Below is a small trained network, with its code and all its weights. Each question gives an input and a class and asks what happens when units are switched off, that is, made to give their printed mean instead of their output.

import numpy as np


def w(rows, s, z=0):
    codes = np.array(rows[::2]) - 128.0
    scale = np.full(codes.shape[1], s)
    scale[-1] = z or s
    return codes * scale


def f(y):
    return np.maximum(y, 0)


def log_softmax(a):
    a = a - a.max(-1, keepdims=True)
    return a - np.log(np.exp(a).sum(-1, keepdims=True))


def net(x, mask):
    res = np.array(x, float).reshape(1, 4) / 4 @ E
    y = f(res @ A[0][:, :-1].T + A[0][:, -1])
    res = res + np.where(mask, y, B[0][:, -1]) @ B[0][:, :-1]
    return log_softmax(res[-1] @ U[:, :-1].T + U[:, -1])


A, B = {}, {}
E = w([
[151,57,157,75,191,71,96,200,115,73],'x0',
[63,103,124,142,35,18,90,155,134,191],'x1',
[200,196,2,106,206,206,149,171,104,118],'x2',
[180,86,65,153,97,173,39,181,232,163],'x3',
],0.0094)
A[0] = w([
[201,127,114,108,72,126,83,174,211,190,78],'n0',
[129,142,114,8,203,133,159,131,47,121,105],'n1',
[97,151,112,119,110,187,137,103,224,127,140],'n2',
[139,130,60,202,77,200,65,211,209,222,200],'n3',
[131,238,94,168,68,183,196,34,119,148,192],'n4',
[132,57,111,193,86,136,155,112,205,219,173],'n5',
[174,51,2,210,234,169,129,187,149,102,141],'n6',
[164,167,44,78,163,180,60,145,122,79,109],'n7',
[124,211,46,135,73,127,120,107,182,202,236],'n8',
[186,111,75,115,146,132,136,196,156,76,80],'n9',
[143,155,161,91,191,64,86,168,79,76,227],'n10',
[129,62,114,2,139,93,119,120,101,36,181],'n11',
[111,60,107,161,74,134,128,112,170,187,254],'n12',
[84,219,119,93,118,156,194,45,69,94,180],'n13',
],0.0076,0.0037)
B[0] = w([
[209,126,84,99,93,149,39,129,140,168,193],'n0',
[173,141,124,160,109,118,151,172,68,74,215],'n1',
[96,174,171,114,123,167,89,88,135,135,177],'n2',
[128,171,108,32,88,148,72,162,147,232,250],'n3',
[85,153,89,147,228,166,113,66,93,153,235],'n4',
[145,198,81,129,68,157,127,106,198,196,205],'n5',
[145,177,116,42,99,95,129,127,182,64,255],'n6',
[116,184,99,159,112,202,142,165,193,75,226],'n7',
[97,187,120,90,111,188,84,132,99,145,219],'n8',
[144,159,113,82,110,94,150,178,185,130,196],'n9',
[120,86,209,91,105,159,199,165,133,79,214],'n10',
[86,89,153,85,115,105,149,194,106,87,211],'n11',
[60,85,102,157,77,108,108,98,121,181,211],'n12',
[128,95,116,197,254,205,135,103,98,82,227],'n13',
],0.0089,0.011)
U = w([
[195,184,112,93,144,127,146,181,213,5,2],'0',
[97,155,118,136,147,176,102,49,108,174,176],'1',
[183,99,158,178,203,137,191,79,56,104,113],'2',
[113,68,164,219,92,51,86,64,205,156,34],'3',
[209,115,100,65,65,141,78,164,199,254,30],'4',
[74,65,216,67,130,88,140,158,72,100,254],'5',
],0.009,0.0025)

Each question gives the input, the list of numbers given to net, and the class t.
The units are the neurons (one row each of A and B). Each row of codes is followed by its name. A weight is (code - 128) times the scale printed after its matrix; where a second scale follows, it is the last column's (A, B and U).
mask holds one flag per neuron, in row order. A switched-off neuron (its flag False) gives its mean, the last column of its row in B, instead of its output. The means were averaged over made-up inputs and are rounded, as every weight is.
A unit's drop is (log p(t) with every unit on - log p(t) with that unit switched off) / (log p(t) with every unit on - log p(t) with every unit switched off).
The circuit of an input: a set's keep is (log p(t) with only the set's units on - log p(t) with every unit switched off) / (log p(t) with every unit on - log p(t) with every unit switched off). Starting from the 12 units with the biggest drops (on a tie, the unit counted first), units are removed one at a time, each time the one whose removal leaves the highest keep (on an exact tie, the one counted first), for as long as the keep stays at least 0.8.
circuit, biggest first: the units of the circuit, biggest drop first
top k neurons: the k neurons with the biggest drops, biggest first
drop when u is switched off: that unit's drop, to one decimal
input [-8,-3,2,3], class 1: circuit, biggest first => (n4)
input [5,1,-6,2], class 5: circuit, biggest first => (n3; n7)
input [-5,-2,4,-4], class 2: circuit, biggest first => (n13; n3)
input [2,-6,-3,-5], class 2: top 3 neurons => (n13; n3; n6)
input [8,0,-1,2], class 5: top 3 neurons => (n11; n7; n5)
input [4,5,8,-8], class 2: top 3 neurons => (n13; n6; n3)
input [-3,-1,-7,-3], class 3: top 2 neurons => (n8; n3)
input [5,-6,-3,-5], class 5: top 3 neurons => (n11; n10; n4)
input [3,-1,0,-8], class 2: top 4 neurons => (n13; n3; n6; n1)
input [0,-7,8,-8], class 2: top 3 neurons => (n13; n4; n3)
input [5,1,-5,2], class 5: top 2 neurons => (n3; n11)
input [0,5,3,-8], class 2: drop when n13 is switched off => 0.1
input [-4,-1,6,-5], class 2: drop when n13 is switched off => 0.1
input [0,-7,-1,-1], class 2: drop when n3 is switched off => 0.2
input [-1,3,-7,-2], class 3: top neuron => (n3)
